Each row is followed by its class number.
[  59  224  371    7  -73  270  337  100   -4 -136 -169 -183 -112 -313
   44 -150  114  451   92 -248 -105  206 -365   35  -12 -128 -203  183
   68  -19  150 -111  -98  238   28] => 0
[  79 -100  177  -49  180  481 -350  160   80 -328   42  -39 -409  183
  223 -127   40  -94    1   88  268  157  -64  169 -280  -51   79  491
   71  331   74 -156  -84 -200 -140] => 8
[  59  381   19  209   74  156  -22   63   -5  -96  -52  -31  164 -207
  -15   44  203  108  468   71 -182   36  498  310 -101 -105  -58  285
  235   76 -230 -232   52   38    2] => 6
[  -5 -315   58 -234 -121  200 -232  193   97  -94 -295  -33 -423  -52
   48 -360  -53  150  125  116  200  141 -477   14  -50  180  -56  440
  216  286  133 -152  -82   22  125] => 10
[ -28    4   97 -188   88  132   -2  -45   32   82 -148   21 -244  -14
  214 -174 -228  -10 -141 -274  413  -34 -222  270 -271   -6   44  373
   91 -102   51 -170 -181  -99  -61] => 6
[ 205  496  425   80 -215  412  509  397 -362 -406  233  124 -111  -53
   46 -234  359  227  308   19 -291  259  210 -149 -123  -11 -470  332
  147 -118  -58  -22   35  277   38] => 1
[ -33  321  -51 -394  -86  -36  -39   99  -62 -121  171   46 -149  -17
  211  -78  -85  -23 -207 -168  267   40  -84   35 -236  -52   12  439
 -197  -23  115  -26  -46  135   99] => 3
[ 435  113  218  394   77  329   82  284  148 -364   13  -40 -188  -99
   59 -196 -100   34  175  334  -81  254  -29   80   16  116 -133  304
 -150  261   98 -420  215   60  127] => 2
[ 398  266  378  281 -154  518  181  398  136 -210   76   14 -148 -190
   39 -124  107  -15  176  267 -401  101 -297  286   52   11 -111  463
  -29  112  185 -117   22   13   48] => 8
[ 142  -88  382 -140   17   43 -153    0  -25 -178 -307  -52 -179 -183
  183 -387 -107  226  161   -2  181   36 -370  608  -65   26  -33  656
  161  163  293 -295  -81   -2   87] => 10
[-122  496  331  207   14  319  155  -91  171 -539   12  -33  -52 -253
   10  -71  379  401   97   84 -216  266   74  165  103 -185 -228  450
  255   55   88 -182  156   11   44] => 1
[ 116  160  128  -31  294  596  357  248  203 -338  -88   -4 -261  119
  182  -25   65  -85  464  164 -135  379   95  -77  -60  -85 -105  -33
 -121  142  -52 -134  236  153 -167] => 6
[  92  155  467   27 -129  549 -159  120  146 -308 -212 -132  -89 -255
 -262 -244  323   86  280  413 -239  209  -44   16   -6 -133  -46  425
  467  257  115 -240  271   42   56] => 4
[ 156  168  187  155  -42  338 -109  306   39 -402 -338  -25 -169 -140
 -110  -73  335   15  392  388 -259   43  156  336  145 -104   83  417
  179  263  283  -99  212  117    2] => 10
[ -66   67   28 -403  312 -129  240   82  -61 -134 -419  -56 -212 -111
  165  -36 -104  210 -259 -119  320  219 -385  138   32  -87 -213  304
  -57    8  136   38 -152  345  -25] => 9
[ 176  196  334 -248  218 -204  271    5  -28   -6 -365  267 -134  -71
  446   19 -287   42 -440 -442  344  105 -329  177 -252 -161 -138  281
 -294 -317  236 -354 -462  166 -115] => 3
[  85  182  442   54   -1  819   80  371   63 -442 -400   19 -147  -61
  -43 -307  217    4  434  131 -145  104   91  -75   78 -121   46  264
  260    4  183 -182  130   20 -235] => 8
[ 304  173  420  234   10  612  -86  474  -47 -339 -178   16 -194 -180
  -82 -211  302   90  518   85 -268   94  -99 -202  -32 -222  -40  352
   74  100  165 -230  -89  166  -24] => 10
[  96  605  653   22 -178  224   93  146   13 -540  -68   86  -81 -290
   34 -449  197  296   28  126   32  123  139  307   87 -282  -71  618
  102   75  247 -315  333  133  106] => 0
[ 443 -124  249 -152 -129   40 -203  128 -201  179  148  -43   23 -162
  276 -249 -328 -316   18 -204    3 -151 -246  180 -389  205 -171  537
 -121 -146  328 -276 -350   63  208] => 7
[ 308   78  449 -184   63 -193   17   24  -40   82 -270  124 -135 -132
  166 -193  -71   40   -4   63   25   10 -288  416 -327   46 -141  516
   52  105  195 -258 -150  -61  208] => 0
[  56 -117  388 -220 -139   34 -163  247  200 -248 -623  249 -181  -35
  135 -258  -80  -28 -117  277  106    8 -154  374  110  -68  -93  576
   75   44  194 -204  -77  -78  -21] => 3
[ -57 -105  185 -153 -102  -83  -58   46  105 -196 -361   56 -312 -155
  139  -20  -38  208 -245 -106  376  140 -317  178   77  -44   55  463
   78  -45  270 -334 -249  147  -35] => 4
[ 264 -141  134 -109  357  275  152  243  156  -98  -39   39 -293   -8
  271   58 -216 -124   22  -28  266  -12 -367  163 -146 -137  211  360
  -18  -91   70 -404 -329   76  -61] => 10
[ 101   62  167 -237  184  280  -89  127  -72  -69 -379  -33   -9 -214
  246 -182 -185   11   10 -185  200  -26 -337  175  -77 -108   29  261
  165 -132  173 -243 -210  221 -144] => 5
[  -1   55  421 -234   55  337   -8  125   32 -217 -152  -58 -261  -67
  253 -419 -144  134    0  -56  286  -75 -285  164 -176  -67  212  487
  286  -76  160 -372  -98  -38 -152] => 5
[-123  -92   30   79   48  205  -42   50   96   75 -259   29 -360   24
   16  -21 -111   27  -43 -148  403   45 -196   81 -132   64  234  363
  187  -97   -5 -304 -131   72 -165] => 4
[-102  -28   41 -311  -11  115   42    4  212   88   99 -205 -117  -27
  248 -113 -200 -110 -258 -161  135 -138 -289   48 -236  -37  102  150
   32 -282   87  -77 -158  107  -51] => 8
[ 103 -217  286 -190   26  249  290  184  -42 -423 -178   64 -438  141
  367 -224 -106  256 -205  -17  323  214 -331  224  -41   73 -270  539
   99  124  119  -96 -178  -12  -12] => 1
[ 135  265  291 -217 -148   98 -282    7   45 -261  -61  173 -139  -57
  334 -357 -144  -31 -291  -55  290   28   45  341 -259  -17  -49  581
  -35  157  203 -257  -35 -220   33] => 8
[  91 -160   90 -236 -260   16 -424  -18   24   17  264  -64  -26  -47
  219  -46 -202 -124 -533  -67  249  -45 -359  126 -210  -42   18  524
   -8  150  215 -138 -194   99  168] => 3
[-112  253  124 -312   89  -33  127  -12  -79  -22 -133  -16 -143 -154
  300 -158 -200   -3 -463 -572  432  -86 -246  -45 -165  -74  -32  278
  -77 -416  403 -156 -342  140  -89] => 10
[ 184  -93  390  113 -377  359   89  182 -152 -211 -176  -36 -293  -47
 -171 -423  115  168  603   51 -406  -31   93  307 -202  177 -128  591
  196  115  152 -100  -50 -242  -47] => 2
[ 474  169  502  221 -135  533   21  285 -204 -357 -139   95 -186 -245
   -9 -219  207  116  449   62 -194  194   45  178 -117  116 -239  567
  194  144  342 -303   46  -77  215] => 9
[  44  -55  -40 -133  186  376 -115   24  114 -133 -146  -75    0  -29
  209   19 -172 -174 -153   80  167   26 -294  449  -64  -18   32  430
  153   39   63 -186 -136    3 -117] => 3
[  25 -227  188 -285  135   73  101  113  -20    0 -266  -67 -200  -75
  171 -278 -116  207  176  -85  166  226 -339   -8  -98   98 -341  293
  224   28  -25 -170 -178  211   43] => 6
[  46   69  333 -245   20  231  -85  353    2 -320 -177  126 -253   26
  427 -263 -104  -45  103    7  260   43   89  360  -34 -216  120  386
  -42   66   38 -296 -118    0 -220] => 5
[ 204  381  289  312   34  229  417   46  -24 -344  144 -132 -175 -267
  -86  -64  169  451  329   49 -204  245 -315  492   55  183 -319  661
   14   54  225  -49  146   16  249] => 0
[ 119  210  261 -183  201 -361  223  -59  120 -157 -337  195 -261 -183
  316 -106 -274  232 -339 -162  366    0 -360  619  -56 -172   82  626
 -118  -81  252 -369 -215   14   26] => 2
[ 134  572  309  285  120  199  783    9 -258 -640  -91    0 -189 -162
   31 -210  243  679  326 -201 -205  321   62  284   70   85 -530  565
   23  -90  184  -73   14  150  -70] => 6
[ 189  449  214  298 -162  243 -229  213 -151 -406 -215  169 -192 -291
 -356 -141  508  394  488  252 -237  151  197   86   -6  -21   -5  627
  317  372   64 -230   80  -35   65] => 0
[ 231 -387  140 -146  333  305 -257  -59  120  -39  -41 -245 -223 -148
   88 -174 -275   27  232   -1  125   72 -309  269 -221   47   74  448
  258  134   28 -375 -224  -64 -112] => 7
[-136   51  172  -84  257 -217    3 -286  125    1 -192   67 -253  -47
  169  140  -77  112 -441 -280  364   21 -188  355 -271 -234  143  389
   87 -154  149 -340 -355  122 -180] => 10
[ 287   77  294  432   -3  679  114  313 -148 -523 -134   -6 -198 -120
   90 -134  270  145  491   81  -36  240  241  373   16   34 -219  396
  297  108  134 -374   21    8   48] => 10
[ 119  608  294  188  210  255  533  -52 -170 -393  132   18  -99 -355
   50  -26  277  614  189 -285 -123  356 -176  311   37   -5 -432  658
  244   98  171 -112  -31   14  180] => 0
[ -68 -271  180 -138  135  265 -142  -43  139 -191 -382  -32 -244   25
  175 -139 -136  -60 -122   10  355  136 -144  305  -50 -133   71  323
  215   34   56 -353  -90  127 -226] => 4
[   8  317  377   88 -141   94  277  198  -67  -86 -346  113   72 -205
   35 -290  158  215  276  -36 -273  -73 -109  -50  105  -43 -108  348
  194 -222  147 -169    8  323   59] => 1
[ -72   38  404 -353 -112 -387  -36 -162  -37  -38 -245   99  -80 -230
  250 -272  -55  237  -30 -309   98 -169  -96  478 -156 -189   60  480
  152 -281  201 -391 -374   74  -84] => 0
[ 195  354  205  357 -274  899   22  414 -180 -331  113   27 -215 -206
  -63 -213  367   41  391 -108 -252    6  -56  -49  -46 -138 -115  479
  225  -63  148    9   61  103  124] => 1
[  -3  187  204 -282  164 -151  248  -42   81 -131  -61   79 -137  -93
  323  107 -126  131 -405 -252  303  225 -311   11 -100 -136 -130  271
 -111 -197  141 -260 -277  260  -75] => 4
[  11 -143  194 -173  336  284   68  249   64 -279 -345  117 -341   97
  272  -32  -59 -219 -106   61  365  216    9   74  -32 -182   51  148
   42  -74   41 -428 -220  167 -292] => 9
[   5  -95  287 -158 -313  -38   43    1  -66 -129 -211  234 -359  -30
  -47 -176   27   98 -134  -82  145   66 -387  223  -99  174 -186  634
   46  -53  390  -66 -233  -88  154] => 10
[ -75  428   95  160 -432  469  204  -96   81 -113   56  -62   58 -293
 -228  -29  284  156  242  -78 -412   16 -197   60 -132    2 -101  304
  180 -239  124  -51    1  118   72] => 6
[  73  319  322  -66   23  -88   18  -81   64 -269   55  182  -40  -81
  245 -176   32  146 -222   75   61  -33    9  437 -141 -186 -161  731
  208   36   68 -215  -12   26  113] => 6
[  34  674  449  242 -158   90   42   24  -52 -408  118  257   37 -154
   15  -55  429  137 -146   65  -66  173  130  166   -9 -259 -256  422
  -18   98  224  -90  130  -43  277] => 10
[  -3   32   15 -246   23  168 -160   47  128 -152 -216   40 -158  -39
  243 -301  -99  -31   -5  116  137   52 -275  353 -103   -4  -79  464
   90  150   62 -139   76  -17  151] => 3
[  -9  300  111  329 -325  432 -306   61 -121   37 -249   53  128 -324
 -163 -181  356   15  436 -157 -389 -190  123  255 -110 -100 -179  595
  418  -16   55    2  -45  -93  213] => 4
[ 115  578  491  234 -232  154  330  176 -148 -242 -371  147  113 -300
  -96 -329  292  169  307    3 -276 -118  381  253   80  -78  -22  342
  251 -245  227 -298   76   36    6] => 8
[ 124  448  296  187   87  529  343  -56  -86 -351   48  109   -8  -78
  120   36  186  123   77 -225  -66  251   22  -25 -280 -113 -313  226
   94 -231   91 -169   -9  182   46] => 7
[ 176  378  546   60 -172  465  263  260 -289 -537   60   75  -55 -250
  165 -478  245  390  133 -155   44  263  -74 -137  216  -98 -255  303
  257  103  317 -277  167  230  146] => 0
[  56  207  240 -367   89   55 -220  143  -49 -413 -251   54 -171  -98
  149  -72  123  -55 -258  151  191  148   65  106 -125 -174  -28  395
   33  105  228 -239 -202   27 -185] => 9
[  80   14  268 -172   65  324 -244  197  -49 -353 -109   37 -171  -52
  216 -434   61  -54   54   60  238 -130 -282  143  -18 -104  172  610
  242   61  286 -318 -135  -65   51] => 8
[ 178  591  355   39  -68  107  278  -91  -87 -294  389 -101   11 -237
   73 -347  116  579  171  -55 -390  369  -24  183 -265  -58 -585  474
   18  369 -159   33  180  -13  200] => 2
[-127  279   81  -93  129  144  168 -124  -31 -164  122   53 -197  -82
  279  -39  -58  315  -38 -407  234   17 -287  438 -216 -165  -85  626
   49  -88  -16  -19 -193  -45   74] => 5
[ 239  373  319  -41  214  227  492  153 -179 -373  100 -201  -35 -297
   84 -247   79  413  246  -87 -122  335 -134  -39   46   74 -444  296
   99   -7  166 -176   84  323  103] => 0
[ -93  -65 -224  -91  187  335 -395   80   14 -136    7 -137 -267    1
   81 -102   60 -230  273  -52  265 -180  190   74 -258   43  367  426
  263   51   71 -364 -167 -206  -57] => 0
[ -54 -288  -41 -123   26  568 -390   30   12  -84  114 -156 -218 -119
  114 -168    8 -194  144 -256  159 -140 -256   41 -144 -110  282  411
  432 -165  221 -338 -277  158  -96] => 8
[ 178  689  137  267  170  391  504  229 -145 -457   64  145 -165 -312
   31  140  432  256  395  -95 -231  267  154  343   66 -279 -166  367
   87 -117   31 -159  -59  162   12] => 7
[ 190  110  111 -156  -47  332  -52  -31   11  -92  201   41   88  -84
  347   -4 -184 -203 -388  -96   96  147 -326  203 -227   41 -221  283
   10   10  130 -231 -208  117  -15] => 0
[ 187  547  317  326  -62  537  388  216  -75 -556   21  117   28 -133
  -16    6  279  291  251  165 -375  139   24  236   52 -155 -152  409
  113  -46  -27 -129    3  159 -177] => 5
[ 215  749  562  -63 -414  440  -16  214  -52 -534  127   75  258 -368
  166 -181  304  245  -36   97 -319  207  -16   68   19 -262 -195  405
    2  169  235 -155   81  106   63] => 9
[ 142   99  167 -185  -99  124 -214   10  -54  -93 -206  123 -117 -100
  244  -42 -149  -27 -179 -361  269  -40 -102   54 -354   59 -100  414
  -82 -186  304 -129 -322 -134   39] => 7
[ -12  351   31  122   -4  292  307  116  148 -392   54 -121 -195 -207
 -105  -97  229  258  320  273 -285  137  -25  372  139 -107   -5  431
  118   81  -41  -65  182  133    6] => 7
[ -24   11  168 -318  274   95  147   52  -23 -136 -417   54 -311    3
   63 -205 -100   28  240  -26  168  100 -204  216 -137   -8   -7  326
  -22  -22   97 -122  -99  -29 -119] => 5
[  95  277  366  260 -248  461  215  370  -40 -416  -45  102 -302  -14
   46 -198  315  142  275  119 -299   81   62   89   49  -35  -86  489
   62   52  152  -72   16    2  -89] => 1
[  12  310  285  167 -438  520   98  196  147 -434  112  -81  -46 -119
  140 -150  249  397  203   50 -232  204 -120 -101   69   29 -189  208
  104   82  146   -9  235  137   92] => 6
